Here is a tiny trained network, its code and every weight. The questions are about switching its units off for an input and a class, where a switched-off unit gives its printed mean instead of its output.

import numpy as np


def w(rows, s, z=0):
    codes = np.array(rows[::2]) - 128.0
    scale = np.full(codes.shape[1], s)
    scale[-1] = z or s
    return codes * scale


def f(y):
    return np.maximum(y, 0)


def log_softmax(a):
    a = a - a.max(-1, keepdims=True)
    return a - np.log(np.exp(a).sum(-1, keepdims=True))


def net(x, mask):
    res = np.array(x, float).reshape(1, 4) / 4 @ E
    y = f(res @ A[0][:, :-1].T + A[0][:, -1])
    res = res + np.where(mask, y, B[0][:, -1]) @ B[0][:, :-1]
    return log_softmax(res[-1] @ U[:, :-1].T + U[:, -1])


A, B = {}, {}
E = w([
[71,104,50],'x0',
[239,108,225],'x1',
[221,2,58],'x2',
[239,2,34],'x3',
],0.0041)
A[0] = w([
[50,220,223,100],'n0',
[204,121,246,197],'n1',
[67,117,2,243],'n2',
[152,117,99,253],'n3',
[179,65,112,83],'n4',
[212,74,90,74],'n5',
[201,92,91,83],'n6',
[68,230,198,101],'n7',
[50,185,217,103],'n8',
],0.0054)
B[0] = w([
[190,41,191,193],'n0',
[61,228,71,211],'n1',
[50,254,50,254],'n2',
[115,164,98,248],'n3',
[166,69,180,154],'n4',
[190,39,199,162],'n5',
[199,45,209,155],'n6',
[196,19,215,186],'n7',
[190,46,202,180],'n8',
],0.0061,0.0057)
U = w([
[13,229,3,254],'0',
[189,15,252,2],'1',
],0.0058,0.0041)

Each question gives the input, the list of numbers given to net, and the class t.
The units are the neurons (one row each of A and B). Each row of codes is followed by its name. A weight is (code - 128) times the scale printed after its matrix; where a second scale follows, it is the last column's (A, B and U).
mask holds one flag per neuron, in row order. A switched-off neuron (its flag False) gives its mean, the last column of its row in B, instead of its output. The means were averaged over made-up inputs and are rounded, as every weight is.
A unit's drop is (log p(t) with every unit on - log p(t) with that unit switched off) / (log p(t) with every unit on - log p(t) with every unit switched off).
The circuit of an input: a set's keep is (log p(t) with only the set's units on - log p(t) with every unit switched off) / (log p(t) with every unit on - log p(t) with every unit switched off). Starting from all 9 units, units are removed one at a time, each time the one whose removal leaves the highest keep (on an exact tie, the one counted first), for as long as the keep stays at least 0.8.
circuit, biggest first: the units of the circuit, biggest drop first
k most important neurons: the k neurons with the biggest drops, biggest first
drop when u is switched off: that unit's drop, to one decimal
input [-7,7,-6,7], class 0: circuit, biggest first -> (n1)
input [-7,-1,3,-8], class 1: circuit, biggest first -> (n2 n7)
input [-7,-6,-7,-2], class 1: circuit, biggest first -> (n7 n0)
input [2,-4,-6,-3], class 1: 2 most important neurons -> (n7 n0)
input [-4,-3,-4,-3], class 1: 4 most important neurons -> (n7 n0 n8 n2)
input [-8,-5,-5,0], class 1: drop when n2 is switched off -> 0.2
input [6,6,-7,-8], class 1: drop when n2 is switched off -> 0.0
input [4,2,-5,-2], class 1: drop when n4 is switched off -> -0.1
input [1,4,1,-7], class 1: drop when n5 is switched off -> -0.1
input [-2,-5,-2,-7], class 1: 3 most important neurons -> (n7 n0 n8)
